Below is a small trained network, with its code and all its weights. Each question gives an input and a class and asks what happens when units are switched off, that is, made to give their printed mean instead of their output.

import numpy as np


def w(rows, s, z=0):
    codes = np.array(rows[::2]) - 128.0
    scale = np.full(codes.shape[1], s)
    scale[-1] = z or s
    return codes * scale


def f(y):
    return np.maximum(y, 0)


def log_softmax(a):
    a = a - a.max(-1, keepdims=True)
    return a - np.log(np.exp(a).sum(-1, keepdims=True))


def net(x, mask):
    res = np.array(x, float).reshape(1, 8) / 4 @ E
    y = f(res @ A[0][:, :-1].T + A[0][:, -1])
    res = res + np.where(mask, y, B[0][:, -1]) @ B[0][:, :-1]
    return log_softmax(res[-1] @ U[:, :-1].T + U[:, -1])


A, B = {}, {}
E = w([
[162,111,160,119,116,124,89,129,133],'x0',
[65,210,194,174,80,140,131,55,208],'x1',
[138,123,170,117,140,147,102,162,122],'x2',
[145,119,139,119,119,129,114,125,133],'x3',
[79,170,135,40,48,42,111,212,138],'x4',
[132,127,134,132,125,127,121,132,129],'x5',
[130,88,201,155,118,86,248,117,107],'x6',
[130,129,119,121,126,126,136,119,133],'x7',
],0.013)
A[0] = w([
[122,135,67,99,144,81,53,164,105,123],'N1',
[173,100,90,194,212,254,105,63,93,141],'N2',
[130,59,83,169,166,208,90,86,93,74],'N3',
[153,117,131,129,145,93,102,126,81,146],'N4',
[78,197,145,138,101,173,79,92,211,113],'N5',
[76,207,178,154,94,132,95,80,156,131],'N6',
[123,170,81,134,137,190,60,113,162,74],'N7',
[98,148,144,101,68,59,129,173,130,180],'N8',
[157,125,180,171,127,153,187,75,130,109],'N9',
[137,38,200,134,60,67,251,167,73,8],'N10',
[102,118,127,120,82,84,130,171,163,97],'N11',
[153,144,97,131,133,113,138,126,170,109],'N12',
[133,152,174,144,144,108,118,65,117,124],'N13',
[156,170,83,62,137,136,135,165,164,126],'N14',
[158,33,87,105,187,83,137,144,42,121],'N15',
[161,138,121,77,130,147,139,111,129,112],'N16',
[71,96,142,114,157,101,135,82,166,127],'N17',
[222,111,94,159,203,163,153,140,130,153],'N18',
[134,115,212,164,147,202,184,47,147,123],'N19',
[142,128,46,96,88,99,90,193,165,135],'N20',
[128,133,210,189,169,127,184,100,183,113],'N21',
[138,81,186,132,114,76,210,150,102,157],'N22',
[85,179,133,119,106,131,90,125,205,10],'N23',
[146,98,65,75,146,100,114,221,138,125],'N24',
[126,135,215,152,195,152,173,49,173,123],'N25',
[114,112,129,109,109,128,140,121,145,108],'N26',
[88,174,169,54,72,44,142,153,119,17],'N27',
[171,96,111,130,134,137,156,143,24,43],'N28',
[122,173,152,123,97,91,144,183,141,83],'N29',
[73,152,180,156,83,173,118,102,197,60],'N30',
],0.01,0.013)
B[0] = w([
[135,125,93,129,135,58,84,172,94,189],'N1',
[144,145,139,107,150,152,152,87,217,250],'N2',
[73,149,104,56,198,93,104,126,214,188],'N3',
[95,153,126,123,151,146,92,133,119,162],'N4',
[146,119,140,121,143,150,156,75,203,205],'N5',
[129,105,157,155,131,177,155,85,190,208],'N6',
[183,113,222,202,54,206,189,31,165,172],'N7',
[65,159,114,70,164,93,89,155,147,220],'N8',
[121,135,141,142,95,113,113,164,40,192],'N9',
[20,203,124,49,192,153,90,115,254,205],'N10',
[149,164,139,136,146,154,155,110,130,165],'N11',
[116,140,127,131,109,119,119,135,132,133],'N12',
[132,119,108,103,107,90,112,133,86,164],'N13',
[120,84,127,148,153,80,121,156,102,167],'N14',
[155,156,138,122,110,188,161,79,194,221],'N15',
[134,107,108,120,138,137,133,132,125,134],'N16',
[139,137,120,143,135,153,146,143,88,153],'N17',
[126,134,158,114,123,148,128,71,168,210],'N18',
[135,89,112,152,111,93,117,174,56,221],'N19',
[111,133,104,126,140,74,115,158,91,196],'N20',
[131,74,115,167,102,79,132,157,86,200],'N21',
[177,121,194,178,106,181,174,94,171,219],'N22',
[38,143,82,55,176,86,92,152,163,158],'N23',
[115,164,113,127,114,84,103,156,113,201],'N24',
[111,68,114,171,106,100,104,180,60,212],'N25',
[127,128,86,109,72,145,139,122,129,134],'N26',
[189,133,189,225,88,226,207,70,140,182],'N27',
[182,110,152,205,93,135,168,127,108,166],'N28',
[190,138,140,129,112,139,143,120,163,161],'N29',
[112,150,113,94,154,141,104,174,136,180],'N30',
],0.0099,0.018)
U = w([
[98,142,140,15,225,136,92,106,237,248],'0',
[212,81,240,197,91,211,188,60,180,128],'1',
[147,73,94,127,124,24,84,207,2,33],'2',
],0.0091,0.0012)

Each question gives the input, the list of numbers given to net, and the class t.
The units are the neurons (one row each of A and B). Each row of codes is followed by its name. A weight is (code - 128) times the scale printed after its matrix; where a second scale follows, it is the last column's (A, B and U).
mask holds one flag per neuron, in row order. A switched-off neuron (its flag False) gives its mean, the last column of its row in B, instead of its output. The means were averaged over made-up inputs and are rounded, as every weight is.
A unit's drop is (log p(t) with every unit on - log p(t) with that unit switched off) / (log p(t) with every unit on - log p(t) with every unit switched off).
The circuit of an input: a set's keep is (log p(t) with only the set's units on - log p(t) with every unit switched off) / (log p(t) with every unit on - log p(t) with every unit switched off). Starting from the 12 units with the biggest drops (on a tie, the unit counted first), units are removed one at a time, each time the one whose removal leaves the highest keep (on an exact tie, the one counted first), for as long as the keep stays at least 0.8.
circuit, biggest first: the units of the circuit, biggest drop first
unit that matters most: the unit with the biggest drop
top k neurons: the k neurons with the biggest drops, biggest first
drop when u is switched off: that unit's drop, to one decimal
input [-5,8,-2,-8,-4,1,-8,-6], class 1: unit that matters most	N7
input [8,-4,5,5,5,2,8,-3], class 0: top 2 neurons	[N10; N8]
input [4,6,-1,3,-5,4,1,-3], class 2: top 2 neurons	[N19; N25]
input [7,1,-6,-4,-7,8,8,-6], class 2: top 4 neurons	[N19; N25; N9; N21]
input [1,6,-7,6,-3,7,-8,-6], class 1: top 2 neurons	[N7; N10]
input [5,-4,1,1,-4,4,0,-1], class 0: top 2 neurons	[N3; N27]
input [-4,5,-4,5,5,-5,1,-7], class 1: top 3 neurons	[N27; N10; N3]
input [3,-2,-5,1,-2,1,0,-7], class 0: top 3 neurons	[N27; N7; N22]
input [-6,2,-7,7,-3,-4,-4,-8], class 1: top 3 neurons	[N7; N10; N8]
input [-7,-2,5,5,-7,4,-3,4], class 0: top 3 neurons	[N3; N22; N27]
input [-3,3,-4,4,0,-1,-7,8], class 1: top 4 neurons	[N7; N10; N8; N3]
input [3,-1,4,-2,4,-4,7,-1], class 0: top 3 neurons	[N10; N8; N7]
input [-4,2,4,4,-1,6,-3,-4], class 1: top 2 neurons	[N10; N8]
input [3,-5,-8,5,3,-4,8,1], class 0: circuit, biggest first	[N10]
input [5,4,-6,-4,0,5,-7,3], class 1: top 4 neurons	[N7; N10; N3; N8]
input [2,-4,1,-4,-6,0,-3,-1], class 0: drop when N3 is switched off	4.7
input [2,1,7,-6,8,-2,3,5], class 1: drop when N23 is switched off	0.2
input [-8,2,5,0,-2,7,-4,2], class 1: drop when N17 is switched off	0.0
input [1,6,2,8,8,-4,2,-6], class 1: drop when N6 is switched off	0.3
input [-8,8,-1,1,-5,-1,-7,7], class 1: unit that matters most	N7
